In the rows, 128 means zero.
Group and class of each row:
[152 145 132 112 160 131 142 155 119  71 153 132 152 136 139 116 111 137
 108  93 115 120 131  97 143 147 114 128 118 121 117 112 108 124 121 121
 135 120 115 137 129 130 123 154 171 126 126 154  92 147 113 127] : Q E
[154 156 122 131 157 135 150 142 129  73 169 109 139 127 127 108 119 151
 116  93 100 117 125  95 146 164 125  94 127 131 135 123  84 113 122 145
 129 110  68 139 106 132 122 112 153 161 139 158 125 155 110 106] : Q E
[142 178 144 129 138 130 129  98 138 110 125 106 133 151 148 109 116 126
 132  78 116 116 126 117 158 137  81 113 104 139 125 135  94 112 113 132
 142 122 116 125 132 120 128 145 151 149 160 132 118 134 110  97] : Y J
[130 160 112 133 147 132 144 110 132  74 156  87 163 111 126 110 109 127
 149  52 135 119 105 140 120 158 121 127 105 129 132 148  80 123 117 128
 129 113  66 151 120 107 123 135 130 142 150 141 161 157 128 137] : G N
[133 146 119 128 142 134 145 108 128  78 164  82 142 117 129 122 116 140
 153  52 154 115 105 154 126 125 139 123 109 129 136 147  86 157 121 148
 125 106  91 119 136 104 113 108 115 156 144 146 165 154 125 112] : G L
[142 135 126 110 154 142 123 140 113  93 127 137 128 120 147 134 135 126
 115 104 126 125 127 106 139 123 114 130 141 117 118 109 109 127 129 115
 128 124 121 122 133 131 131 130 153 130 116 154 124 124 121 134] : Q A
[150 146 123 125 200 150 145 115 127  79 137  95 155 129 134 113 114 143
 128  67 130 122 110 142 136 148 143 109 123 135 130 138  94 120 130 132
 125 101  69 149 123 106 128 135 136 155 151 164 184 165 114 124] : G T
[127  94 177 101 115 179 127  37 149  97 113 126 123 132 146 135 164 106
 145 252 119 114 129 127 129   4 163 135 142 127 132 130 147 138 163  85
  99  86 163  74 139  55 149 122 121 124 135 121 225  96 103 110] : Y J
[127 150 118 125 137 127 129 123 137 129 118 111 112 131 127 125 100 132
 133  98 120 115 130 123 145 150  86  98 134 143 126 128 115 105 121 108
 143 130 119 136 127 131 113 142 144 133 131 120 122 159 117  98] : Y H
[130 167 124 142 129 139 127 114 127 106 144 103 134 134 136 101 109 126
 122  73 126 116 102 117 162 153  96 110 106 135 122 134 115 103 126 129
 142 112 114 140 123 142 119 164 158 142 153 108 132 147 123 100] : Y V
[139 155 116 140 125 126 139 109 125  68 166  95 160 118 132 136 119 129
 138  39 142 116  89 166 128 151 144 115 104 132 127 150  70 123 112 137
 140 113  96 157 129 134 117 125 123 157 153 133 163 156 129 115] : G N
[144 146 119 134 185 140 148 128 119  60 135 100 167 130 139  96 117 132
 136  56 112 127 116 144 145 160 134 117 119 131 121 118  96 119 126 126
 124 111  72 151 128 123 113 143 134 138 143 155 166 149 119 132] : G N
[138 169 140 130 161 139 136 113 150 119  89 118 137 183 134 104 115 124
 140 103 101 112 128 116 164 158  84 104 122 135 121 145  81  99 119 129
 134 109 112 112 116 105 105 139 160 144 153 128 150 131 107 104] : Y H
[151 146 137 119 166 137 137 130 131  61 152 107 153 133 140 114 117 133
 133 138  85 116 138  87 123 135 143  92 127 117 127 119  90 135 118 128
 124 108  79 129  96 114 118 106 159 154 146 153 124 147 106 119] : Q E

Group, then class:
[144 143 137 121 134 129 128 141 132 131 124 138 119 131 219 131 102 133
 134 130 150 113 128 120 131 134 123 137 126 132 132 133 136 103 117 131
 134 130 137 128 121 152 126 126 139 151 101 133 101 133 156 121] : D <61>
[148 137 129 140 135 127 128 131 147 126 133 135 116 134 219 135 113 108
 145 128 147 115 136 122 124 154 116 148 143 117 127 139 140 108 120 122
 138 124 142 126 132 155 122 131 152 143  94 126  84 135 127 112] : D <61>
[133 113 139 146 122 134 126 130 120 134 152 140 147 130  50 126  37 133
  90 126 131 134 123 114 126 133 133 130 112 114 112 127 128 123 129 139
 137 125 119 129 141 147 127 128 132 134  87 119 166 122 151 142] : F <64>
[125 113 131 139 128 139 128 132 128 120 151 133 132 130 180 137  95 126
 119 121 130 121 124 134 120 137 121 131 112 137 121 134 123 123 131 132
 147 128 132 121 138 126 124 141 121 134 100 122 124 125 123 113] : U <53>
[130 115 143 149 118 132 125 134 128 135 149 139 142 121 112 127  55 129
 104 126 139 114 129 114 132 137 129 138 113 128 124 139 124 105 123 138
 133 121 132 123 148 157 118 131 149 155  85 125 152 125 150 147] : F <64>
[133 118  88 122 125 138 155 135 118 125 158 112 140 141 177 135 170 129
  99 117 133 128 119 121 122 130 118 116  94 124  92 129 118 123 133 145
 181 129 111 134 125 110 125 139 119 128  85 126 141 115 127 106] : U <50>
[126 104 103 122 121 144 144 146 125 130 155 126 140 134 219 135 143 120
 112 123 138 119 122 129 124 133 123 122  96 143 112 144 129 117 136 146
 167 124 132 128 134 116 118 137 125 146  80 126 140 124 143 121] : U <50>
[129 146 129 124 157 119 105 150 140 112 115 151 106 136 219 127  38 132
 184 128 159 126 136 151 124 167 118 141 157 156 140 118 144 128 127 130
 143 124 137 123  90 142 117 137 123 148 158 136  88 153 150 126] : Z <70>
[135 171 144 125 146 124 120 142 132 117 102 138 115 136 159 121  37 172
 158 124 150 135 122 136 120 145 112 131 148 138 127 104 139 146 117 126
 146 131 120 133  85 131 128 126 111 123 156 137 104 140 155 116] : Z <70>
[140 131 118 170 122 120 107 130 152 110 141 140 104 132 219 140  77  74
 181 130 141 123 140 155 124 189 123 143 160 129 129 136 130 106 132 108
 144 114 142 117 116 155 127 140 138 148 147 131  87 145 110 124] : Z <56>
[130 169 113 121 146 122 116 146 133 105 106 134 111 149 175 129  45 160
 173 130 153 135 133 152 118 158 117 130 158 144 123 102 146 139 128 126
 157 128 122 128  68 131 121 137 108 135 165 134 110 134 162 126] : Z <70>
[145 139 141 136 137 128 127 138 146 130 124 139 123 143 219 142  83 130
 137 132 157 114 129 123 130 139 123 144 138 128 123 131 145 114 112 138
 141 121 139 123 123 154 122 134 151 154  99 130  89 124 157 116] : D <61>
[140 124 152 132 141 127 119 145 137 116 143 145 112 134 219 136  64 111
 154 127 148 118 135 142 139 165 120 145 137 138 124 137 135 121 132 130
 135 121 136 118 128 143 120 142 145 143 124 128  96 142 133 111] : D <67>
[152 147 136 126 135 129 127 141 140 133 125 141 117 134 219 127  89 125
 137 126 157 116 130 108 127 146 125 145 132 127 131 139 137 113 113 136
 129 124 130 128 126 155 120 129 148 152  95 128  82 141 161 115] : D <61>
[115  96 119 150 118 137 128 140 130 117 173 141 130 125 212 140  93  95
 134 125 124 119 127 161 128 163 130 141 119 144 119 146 116 118 141 133
 155 118 136 118 150 125 115 152 133 139 111 121 131 132 108 125] : U <53>
[137 169 129 122 145 121 124 135 132 109 111 133 108 139 179 129  49 157
 174 130 148 138 127 145 124 160 119 129 158 140 133 108 134 147 116 116
 155 133 127 133  80 131 130 136 105 131 167 141 105 138 137 121] : Z <70>
